Below is a small trained network, with its code and all its weights. Each question gives an input and a target symbol and asks what happens when units are switched off, that is, made to give their printed mean instead of their output.

import numpy as np


def w(rows, s, z=0):
    codes = np.array(rows[::2]) - 128.0
    scale = np.full(codes.shape[1], s)
    scale[-1] = z or s
    return codes * scale


def norm(h):
    return h / np.sqrt((h * h).mean(-1, keepdims=True) + 1e-5)


def f(y):
    return y / 2 * (1 + np.tanh(0.7978845608 * (y + 0.044715 * y**3)))


def softmax(a):
    e = np.exp(a - a.max(-1, keepdims=True))
    return e / e.sum(-1, keepdims=True)


def log_softmax(a):
    a = a - a.max(-1, keepdims=True)
    return a - np.log(np.exp(a).sum(-1, keepdims=True))


def net(x, mask):
    ids = ['αβγδεζηθλμπτφψω'.index(c) for c in x.split()]
    T = len(ids)
    res = E[ids] + P[:T]
    u = 0
    for l in range(2):
        q, k, v = (norm(res) @ M[l].T for M in (Q, K, V))
        z = softmax(np.where(np.tri(T) > 0, q @ k.T / 2**0.5, -1e9)) @ v
        res = res + np.where(mask[u], z, O[l][:, -1]) @ O[l][:, :-1]
        u += 1
        y = f(norm(res) @ A[l][:, :-1].T + A[l][:, -1])
        res = res + np.where(mask[u : u + 4], y, B[l][:, -1]) @ B[l][:, :-1]
        u += 4
    return log_softmax(norm(res)[-1] @ U[:, :-1].T + U[:, -1])


Q, K, V, O, A, B = {}, {}, {}, {}, {}, {}
E = w([
[149,141,195,121,101,137,104,141],'α',
[31,210,112,83,125,191,186,109],'β',
[146,174,199,105,115,126,114,136],'γ',
[129,196,92,109,57,113,133,12],'δ',
[100,95,54,249,86,191,208,155],'ε',
[134,167,121,146,144,150,41,92],'ζ',
[135,157,179,178,97,136,123,146],'η',
[115,232,107,134,84,149,198,151],'θ',
[85,96,159,125,127,71,136,102],'λ',
[156,157,187,123,135,122,149,100],'μ',
[211,160,88,119,87,118,116,146],'π',
[147,154,169,100,129,147,123,108],'τ',
[124,87,146,73,65,154,248,126],'φ',
[119,137,105,105,154,103,67,201],'ψ',
[97,149,81,86,56,123,102,140],'ω',
],0.021)
P = w([
[123,164,221,155,142,131,161,193],'0',
[126,163,202,146,135,96,145,190],'1',
[122,160,178,148,127,70,141,188],'2',
[111,155,152,144,126,50,134,180],'3',
[118,145,131,157,121,30,128,173],'4',
[123,129,114,139,131,2,118,160],'5',
[114,124,102,142,114,3,109,159],'6',
],0.0073)
Q[0] = w([
[194,137,240,141,84,2,68,142],'0.h0',
[65,128,122,101,82,89,166,116],'0.h0',
],0.012)
K[0] = w([
[144,90,32,130,126,5,44,84],'0.h0',
[67,142,89,125,63,122,173,114],'0.h0',
],0.011)
V[0] = w([
[170,114,122,110,117,113,169,170],'0.h0',
[255,225,96,177,173,218,90,178],'0.h0',
],0.0074)
O[0] = w([
[255,57,119,112,125,99,246,152,145],'0.h0',
[181,139,55,90,165,125,125,93,2],'0.h0',
],0.0098,0.0042)
A[0] = w([
[18,178,2,154,186,159,245,190,194],'0.n0',
[190,94,155,131,148,125,227,139,128],'0.n1',
[125,61,79,124,200,54,41,120,100],'0.n2',
[53,56,133,124,178,116,15,57,255],'0.n3',
],0.005,0.0018)
B[0] = w([
[98,150,115,161,199,251,226,60,255],'0.n0',
[74,110,40,98,107,87,120,168,228],'0.n1',
[107,205,132,112,93,114,182,249,130],'0.n2',
[131,254,102,148,113,155,110,119,215],'0.n3',
],0.0098,0.0017)
Q[1] = w([
[251,124,62,121,118,137,155,157],'1.h0',
[98,52,117,148,182,201,177,77],'1.h0',
],0.011)
K[1] = w([
[235,144,84,75,106,178,135,193],'1.h0',
[173,57,252,151,197,254,230,85],'1.h0',
],0.0094)
V[1] = w([
[42,116,87,108,200,106,67,227],'1.h0',
[122,177,57,68,2,141,78,130],'1.h0',
],0.0063)
O[1] = w([
[179,143,205,150,247,190,163,174,106],'1.h0',
[185,117,96,111,113,204,171,54,248],'1.h0',
],0.016,0.0012)
A[1] = w([
[169,170,2,132,108,156,196,171,170],'1.n0',
[208,105,117,214,181,146,121,217,210],'1.n1',
[193,172,70,78,131,128,83,45,2],'1.n2',
[102,70,93,86,97,59,55,153,81],'1.n3',
],0.009,0.0028)
B[1] = w([
[254,75,202,167,205,53,118,174,254],'1.n0',
[80,40,130,82,226,56,167,106,175],'1.n1',
[56,92,127,201,154,86,55,108,216],'1.n2',
[141,109,87,138,229,241,152,149,171],'1.n3',
],0.0076,0.0065)
U = w([
[134,94,90,103,130,222,70,178,180],'α',
[67,187,94,89,154,186,164,88,152],'β',
[154,216,125,31,113,115,112,134,128],'γ',
[111,159,90,119,62,126,102,47,191],'δ',
[106,79,72,207,158,183,138,129,80],'ε',
[148,206,121,179,187,168,49,86,85],'ζ',
[142,178,62,182,96,156,84,185,55],'η',
[175,251,116,151,119,109,187,138,2],'θ',
[106,135,192,171,122,108,82,138,175],'λ',
[78,152,48,59,148,105,121,146,144],'μ',
[197,89,95,121,130,64,74,118,135],'π',
[72,74,76,109,182,154,51,94,143],'τ',
[115,98,116,46,82,130,187,132,104],'φ',
[131,110,155,55,248,148,136,114,67],'ψ',
[179,114,175,127,106,217,137,72,96],'ω',
],0.011,0.0046)

Each question gives the input, a string of symbols that net reads in full, and the target symbol t.
The units are the heads (2 rows each of Q, K, V and O) and the neurons (one row each of A and B). Each row of codes is followed by its name. A weight is (code - 128) times the scale printed after its matrix; where a second scale follows, it is the last column's (O, A, B and U).
mask holds one flag per unit, layer by layer, with each layer's heads first. A switched-off unit (its flag False) gives its mean, the last column of its rows in O or B, instead of its output. The means were averaged over made-up inputs and are rounded, as every weight is.
A unit's drop is (log p(t) with every unit on - log p(t) with that unit switched off) / (log p(t) with every unit on - log p(t) with every unit switched off).
The circuit of an input: a set's keep is (log p(t) with only the set's units on - log p(t) with every unit switched off) / (log p(t) with every unit on - log p(t) with every unit switched off). Starting from all 10 units, units are removed one at a time, each time the one whose removal leaves the highest keep (on an exact tie, the one counted first), for as long as the keep stays at least 0.8.
circuit, biggest first: the units of the circuit, biggest drop first
most important unit: the unit with the biggest drop
top k neurons: the k neurons with the biggest drops, biggest first
top k neurons in layer l: the k neurons of layer l with the biggest drops, biggest first
drop of u: that unit's drop, to one decimal
input ψ η α η ε η, target ψ: most important unit => 1.n1
input γ α θ α, target α: top 2 neurons => 0.n0, 1.n3
input τ α α τ, target τ: circuit, biggest first => 0.h0, 1.n3, 1.h0, 0.n3
input η μ α, target α: top 3 neurons => 1.n3, 1.n0, 0.n0
input π ζ ψ μ, target ψ: top 2 neurons => 1.n1, 0.n0
input ω φ ε φ ζ τ, target ζ: circuit, biggest first => 0.h0, 0.n3
input ζ ψ δ τ α, target δ: circuit, biggest first => 1.h0, 0.h0
input η φ μ, target μ: top 2 neurons => 1.n0, 1.n3
input θ α ψ α φ α τ, target ψ: top 2 neurons in layer 1 => 1.n1, 1.n0
input ε α π ψ μ, target ψ: top 2 neurons => 0.n0, 1.n1
input λ ω ψ, target ψ: circuit, biggest first => 1.h0, 1.n1
input μ μ τ, target τ: top 2 neurons => 1.n3, 0.n0
input λ λ η δ α η, target δ: top 2 neurons => 0.n0, 1.n0
input ε ζ π γ γ ψ, target ψ: circuit, biggest first => 1.h0
input β λ φ ζ α μ, target ζ: top 2 neurons => 1.n2, 0.n3
input μ ζ ψ ω μ, target ω: top 2 neurons in layer 0 => 0.n2, 0.n1
input α α ε ζ τ, target ζ: drop of 0.h0 => 1.4
input β λ π π γ η γ, target π: drop of 0.h0 => 1.3
input π ψ γ, target ψ: drop of 1.h0 => 1.4
input δ γ α π τ γ, target π: top neuron in layer 1 => 1.n2
